Below are the code and all the weights of a small trained network. Each question names an input and a target symbol and asks about switching units off, where a switched-off unit gives its printed mean instead of its output.

import numpy as np


def w(rows, s, z=0):
    codes = np.array(rows[::2]) - 128.0
    scale = np.full(codes.shape[1], s)
    scale[-1] = z or s
    return codes * scale


def f(y):
    return y / 2 * (1 + np.tanh(0.7978845608 * (y + 0.044715 * y**3)))


def softmax(a):
    e = np.exp(a - a.max(-1, keepdims=True))
    return e / e.sum(-1, keepdims=True)


def log_softmax(a):
    a = a - a.max(-1, keepdims=True)
    return a - np.log(np.exp(a).sum(-1, keepdims=True))


def net(x, mask):
    ids = ['αβγδεζηθλμπστ'.index(c) for c in x.split()]
    T = len(ids)
    res = E[ids] + P[:T]
    q, k, v = (res @ M[0].T for M in (Q, K, V))
    z = softmax(np.where(np.tri(T) > 0, q @ k.T / 4**0.5, -1e9)) @ v
    res = res + np.where(mask[0], z, O[0][:, -1]) @ O[0][:, :-1]
    y = f(res @ A[0][:, :-1].T + A[0][:, -1])
    res = res + np.where(mask[1:13], y, B[0][:, -1]) @ B[0][:, :-1]
    return log_softmax(res[-1] @ U[:, :-1].T + U[:, -1])


Q, K, V, O, A, B = {}, {}, {}, {}, {}, {}
E = w([
[206,115,144,196],'α',
[151,136,196,7],'β',
[98,139,125,118],'γ',
[179,197,120,191],'δ',
[110,216,86,61],'ε',
[169,158,212,78],'ζ',
[128,204,63,165],'η',
[208,160,95,230],'θ',
[117,178,89,130],'λ',
[192,97,220,74],'μ',
[198,168,145,173],'π',
[212,133,202,140],'σ',
[146,201,164,6],'τ',
],0.015)
P = w([
[178,232,251,148],'0',
[179,122,140,97],'1',
[153,149,182,118],'2',
[160,147,184,126],'3',
[94,129,131,132],'4',
[135,152,155,78],'5',
[135,160,147,94],'6',
[185,110,91,78],'7',
[136,157,149,82],'8',
[143,147,149,85],'9',
[112,106,125,74],'10',
[144,160,144,115],'11',
[140,163,142,96],'12',
[133,150,136,100],'13',
],0.012)
Q[0] = w([
[50,115,49,129],'head 0',
[102,111,109,122],'head 0',
[131,95,132,134],'head 0',
[5,93,61,122],'head 0',
],0.02)
K[0] = w([
[110,13,17,70],'head 0',
[106,98,68,127],'head 0',
[140,147,89,149],'head 0',
[220,9,8,79],'head 0',
],0.015)
V[0] = w([
[150,103,248,118],'head 0',
[201,153,96,241],'head 0',
[67,238,133,43],'head 0',
[102,235,56,237],'head 0',
],0.014)
O[0] = w([
[197,117,153,142,252],'head 0',
[107,204,173,146,158],'head 0',
[90,3,159,137,155],'head 0',
[58,146,169,146,96],'head 0',
],0.02,0.028)
A[0] = w([
[178,81,69,88,120],'neuron 0',
[136,117,99,247,207],'neuron 1',
[102,108,208,175,228],'neuron 2',
[131,196,100,93,140],'neuron 3',
[212,167,211,136,98],'neuron 4',
[133,232,101,121,38],'neuron 5',
[18,102,155,152,1],'neuron 6',
[207,137,132,87,76],'neuron 7',
[185,156,79,110,110],'neuron 8',
[73,142,151,140,101],'neuron 9',
[112,163,149,124,58],'neuron 10',
[77,65,122,136,32],'neuron 11',
],0.011,0.0093)
B[0] = w([
[141,187,170,206,205],'neuron 0',
[90,125,144,46,150],'neuron 1',
[150,143,138,2,175],'neuron 2',
[243,85,153,193,140],'neuron 3',
[73,129,62,117,254],'neuron 4',
[173,45,143,113,151],'neuron 5',
[129,41,17,216,147],'neuron 6',
[51,142,74,135,217],'neuron 7',
[77,130,185,95,174],'neuron 8',
[91,159,129,231,146],'neuron 9',
[186,99,84,188,145],'neuron 10',
[105,223,166,176,136],'neuron 11',
],0.008,0.061)
U = w([
[196,165,109,86,160],'α',
[149,96,114,161,2],'β',
[123,108,134,64,178],'γ',
[65,173,154,128,161],'δ',
[98,76,93,105,53],'ε',
[157,74,65,70,88],'ζ',
[62,141,126,163,22],'η',
[109,198,176,177,69],'θ',
[83,129,146,111,209],'λ',
[124,129,2,147,153],'μ',
[93,184,172,98,193],'π',
[94,140,69,54,174],'σ',
[119,136,179,123,91],'τ',
],0.0087,0.0054)

Each question gives the input, a string of symbols that net reads in full, and the target symbol t.
The units are the heads (4 rows each of Q, K, V and O) and the neurons (one row each of A and B). Each row of codes is followed by its name. A weight is (code - 128) times the scale printed after its matrix; where a second scale follows, it is the last column's (O, A, B and U).
mask holds one flag per unit, heads first, then neurons. A switched-off unit (its flag False) gives its mean, the last column of its rows in O or B, instead of its output. The means were averaged over made-up inputs and are rounded, as every weight is.
A unit's drop is (log p(t) with every unit on - log p(t) with that unit switched off) / (log p(t) with every unit on - log p(t) with every unit switched off).
The circuit of an input: a set's keep is (log p(t) with only the set's units on - log p(t) with every unit switched off) / (log p(t) with every unit on - log p(t) with every unit switched off). Starting from the 12 units with the biggest drops (on a tie, the unit counted first), units are removed one at a time, each time the one whose removal leaves the highest keep (on an exact tie, the one counted first), for as long as the keep stays at least 0.8.
units of the circuit, in order: the units of the circuit, biggest drop first
unit that matters most: the unit with the biggest drop
k most important neurons: the k neurons with the biggest drops, biggest first
drop when u is switched off: that unit's drop, to one decimal
input ε β μ ζ, target ε: units of the circuit, in order => [head 0]
input β α μ μ μ μ μ ζ, target β: units of the circuit, in order => [head 0; neuron 0]
input δ α β μ π θ μ α η μ μ θ, target δ: 3 most important neurons => [neuron 2; neuron 9; neuron 0]
input λ α σ, target λ: units of the circuit, in order => [head 0; neuron 2; neuron 6; neuron 4]
input β μ σ μ θ α α μ θ μ θ μ σ α, target β: units of the circuit, in order => [head 0; neuron 0]
input μ μ μ α θ μ δ β μ α μ τ, target μ: 2 most important neurons => [neuron 7; neuron 2]
input τ μ θ τ α μ α, target τ: 3 most important neurons => [neuron 11; neuron 4; neuron 0]
input η ε β θ μ γ π α μ α, target η: units of the circuit, in order => [neuron 6; head 0]
input μ α μ μ μ η δ β μ τ θ β, target μ: units of the circuit, in order => [head 0; neuron 7]
input η α α μ α μ, target η: units of the circuit, in order => [neuron 6; head 0]
input π μ α η μ λ μ α θ μ β α, target π: 3 most important neurons => [neuron 2; neuron 7; neuron 6]
input α α α θ μ μ τ α μ, target α: 2 most important neurons => [neuron 3; neuron 0]
input θ γ μ θ θ, target θ: 2 most important neurons => [neuron 9; neuron 7]
input ζ β τ μ β α μ γ μ θ α, target ζ: 2 most important neurons => [neuron 8; neuron 9]
input δ η ε ε β μ θ μ σ α τ α μ, target δ: units of the circuit, in order => [head 0]
input ε η θ θ μ μ μ α ζ σ, target ε: 4 most important neurons => [neuron 6; neuron 0; neuron 2; neuron 11]
input μ θ α α μ, target μ: 3 most important neurons => [neuron 7; neuron 2; neuron 4]
input θ θ μ α α μ μ α ζ, target θ: 3 most important neurons => [neuron 9; neuron 3; neuron 7]
input α β α μ ε β θ η β τ, target α: 3 most important neurons => [neuron 3; neuron 5; neuron 0]
input σ μ ζ α σ θ μ μ γ α σ, target σ: unit that matters most => neuron 0
input η β β σ μ η μ μ μ μ β μ α μ, target η: 4 most important neurons => [neuron 6; neuron 9; neuron 11; neuron 4]
input α α α δ, target α: drop when neuron 5 is switched off => 0.3
input η δ μ μ β α, target η: drop when neuron 3 is switched off => 0.0
